Below is a small trained network, with its code and all its weights. Each question gives an input and a target symbol and asks what happens when units are switched off, that is, made to give their printed mean instead of their output.

import numpy as np


def w(rows, s, z=0):
    codes = np.array(rows[::2]) - 128.0
    scale = np.full(codes.shape[1], s)
    scale[-1] = z or s
    return codes * scale


def norm(h):
    return h / np.sqrt((h * h).mean(-1, keepdims=True) + 1e-5)


def f(y):
    return np.maximum(y, 0)


def softmax(a):
    e = np.exp(a - a.max(-1, keepdims=True))
    return e / e.sum(-1, keepdims=True)


def log_softmax(a):
    a = a - a.max(-1, keepdims=True)
    return a - np.log(np.exp(a).sum(-1, keepdims=True))


def net(x, mask):
    ids = ['ΦΨαβγδηλμξστω'.index(c) for c in x.split()]
    T = len(ids)
    res = E[ids] + P[:T]
    r = norm(res)
    for j in range(2):
        rows = slice(3 * j, 3 * j + 3)
        q, k, v = (r @ M[0][rows].T for M in (Q, K, V))
        z = softmax(np.where(np.tri(T) > 0, q @ k.T / 3**0.5, -1e9)) @ v
        o = O[0][rows]
        res = res + np.where(mask[j], z, o[:, -1]) @ o[:, :-1]
    y = f(norm(res) @ A[0][:, :-1].T + A[0][:, -1])
    res = res + np.where(mask[2:6], y, B[0][:, -1]) @ B[0][:, :-1]
    return log_softmax(norm(res)[-1] @ U[:, :-1].T + U[:, -1])


Q, K, V, O, A, B = {}, {}, {}, {}, {}, {}
E = w([
[99,77,16,153,103,181],'Φ',
[169,123,141,90,123,139],'Ψ',
[189,153,120,106,138,148],'α',
[139,75,91,72,254,69],'β',
[175,144,126,98,151,147],'γ',
[150,30,13,67,157,140],'δ',
[156,145,129,102,138,142],'η',
[178,153,111,95,117,127],'λ',
[163,125,150,87,146,138],'μ',
[144,64,88,183,79,122],'ξ',
[154,132,145,107,154,147],'σ',
[163,134,152,99,119,158],'τ',
[161,152,130,125,137,151],'ω',
],0.0056)
P = w([
[5,127,131,177,100,74],'0',
[110,152,137,49,248,250],'1',
[127,167,176,95,234,218],'2',
[152,176,186,107,219,201],'3',
[165,180,183,106,204,196],'4',
[178,183,187,111,186,186],'5',
[186,181,191,119,177,179],'6',
[185,185,189,116,158,172],'7',
[179,196,190,118,145,176],'8',
],0.0022)
Q[0] = w([
[237,192,188,139,62,187],'h0',
[184,190,103,80,196,199],'h0',
[79,72,69,122,96,38],'h0',
[227,244,188,113,113,202],'h1',
[223,145,53,128,190,120],'h1',
[147,74,54,254,102,175],'h1',
],0.0056)
K[0] = w([
[35,135,80,166,15,54],'h0',
[45,181,137,62,139,23],'h0',
[227,74,140,146,163,199],'h0',
[2,176,151,151,41,59],'h1',
[77,60,43,112,114,32],'h1',
[170,60,99,205,96,166],'h1',
],0.0059)
V[0] = w([
[184,133,76,46,143,149],'h0',
[179,66,143,149,82,113],'h0',
[18,145,142,34,115,162],'h0',
[144,119,77,120,1,202],'h1',
[103,174,67,98,111,102],'h1',
[116,214,156,183,136,250],'h1',
],0.0051)
O[0] = w([
[115,26,195,204,149,216,164],'h0',
[253,156,136,60,168,206,6],'h0',
[72,57,183,65,33,47,240],'h0',
[102,53,206,61,221,64,74],'h1',
[217,91,194,237,210,106,140],'h1',
[140,113,9,124,183,45,37],'h1',
],0.0035,0.0011)
A[0] = w([
[181,111,147,134,34,180,253],'n0',
[172,149,174,205,186,227,53],'n1',
[122,45,93,225,4,192,120],'n2',
[182,142,142,140,181,232,134],'n3',
],0.0036,0.002)
B[0] = w([
[71,123,140,163,160,142,233],'n0',
[179,109,74,117,68,62,220],'n1',
[61,96,111,55,253,132,206],'n2',
[114,138,107,176,70,121,255],'n3',
],0.0056,0.0033)
U = w([
[169,106,179,91,158,102,22],'Φ',
[112,105,211,96,90,153,150],'Ψ',
[222,57,14,232,124,146,220],'α',
[68,182,109,219,62,220,144],'β',
[46,13,107,117,254,151,220],'γ',
[158,84,173,167,76,165,7],'δ',
[74,89,174,134,71,27,129],'η',
[183,70,206,196,122,113,34],'λ',
[66,128,158,117,96,159,107],'μ',
[224,210,117,54,147,191,210],'ξ',
[67,166,60,111,48,104,86],'σ',
[136,104,129,60,110,75,41],'τ',
[122,194,36,107,155,22,87],'ω',
],0.0069,0.0017)

Each question gives the input, a string of symbols that net reads in full, and the target symbol t.
The units are the heads (3 rows each of Q, K, V and O) and the neurons (one row each of A and B). Each row of codes is followed by its name. A weight is (code - 128) times the scale printed after its matrix; where a second scale follows, it is the last column's (O, A, B and U).
mask holds one flag per unit, heads first, then neurons. A switched-off unit (its flag False) gives its mean, the last column of its rows in O or B, instead of its output. The means were averaged over made-up inputs and are rounded, as every weight is.
A unit's drop is (log p(t) with every unit on - log p(t) with that unit switched off) / (log p(t) with every unit on - log p(t) with every unit switched off).
The circuit of an input: a set's keep is (log p(t) with only the set's units on - log p(t) with every unit switched off) / (log p(t) with every unit on - log p(t) with every unit switched off). Starting from all 6 units, units are removed one at a time, each time the one whose removal leaves the highest keep (on an exact tie, the one counted first), for as long as the keep stays at least 0.8.
units of the circuit, in order: the units of the circuit, biggest drop first
unit that matters most: the unit with the biggest drop
which heads matter: for each layer, one digit per head in row order, 1 if its drop is at least 0.15 and else 0, layers parted by /
drop of u: that unit's drop, to one decimal
input ω ξ ω, target ω: which heads matter : 11
input ω Ψ ξ β ξ Φ τ η, target ω: which heads matter : 11
input β τ λ, target β: unit that matters most : h1
input σ β ξ α, target σ: which heads matter : 11
input λ η Φ γ ω β τ β, target α: units of the circuit, in order : [h1, h0, n2, n0]
input ξ β ξ ω μ ξ ξ Φ, target γ: which heads matter : 01
input β ξ α δ ξ ω, target β: units of the circuit, in order : [h1, n0]
input η ω ξ Ψ β τ ω, target η: which heads matter : 10
input α ξ δ ω Φ α, target α: units of the circuit, in order : [h0, n1]
input λ Ψ ξ ξ ω, target λ: which heads matter : 01
input ω ξ δ ξ λ ξ α, target ω: which heads matter : 11
input β γ μ α Φ ξ ω γ, target β: which heads matter : 01
input λ Φ Φ τ, target λ: units of the circuit, in order : [h1, n2]
input ξ η η, target ξ: units of the circuit, in order : [h0]
input η β λ β β ξ, target γ: which heads matter : 00
input ξ Φ Ψ, target ξ: which heads matter : 10
input γ λ η τ ω α, target γ: which heads matter : 10
input ξ ξ ξ σ, target ξ: which heads matter : 10
input γ α Φ τ α γ, target γ: units of the circuit, in order : [h0, n2, h1]
input η β λ ξ ξ Ψ γ α Ψ, target η: units of the circuit, in order : [h0]
input β τ ω γ α λ, target β: drop of n0 : 0.1
input α ξ σ β ξ ξ ω η ω, target α: drop of n1 : 0.1
input η α ξ ω, target η: drop of n3 : 0.0
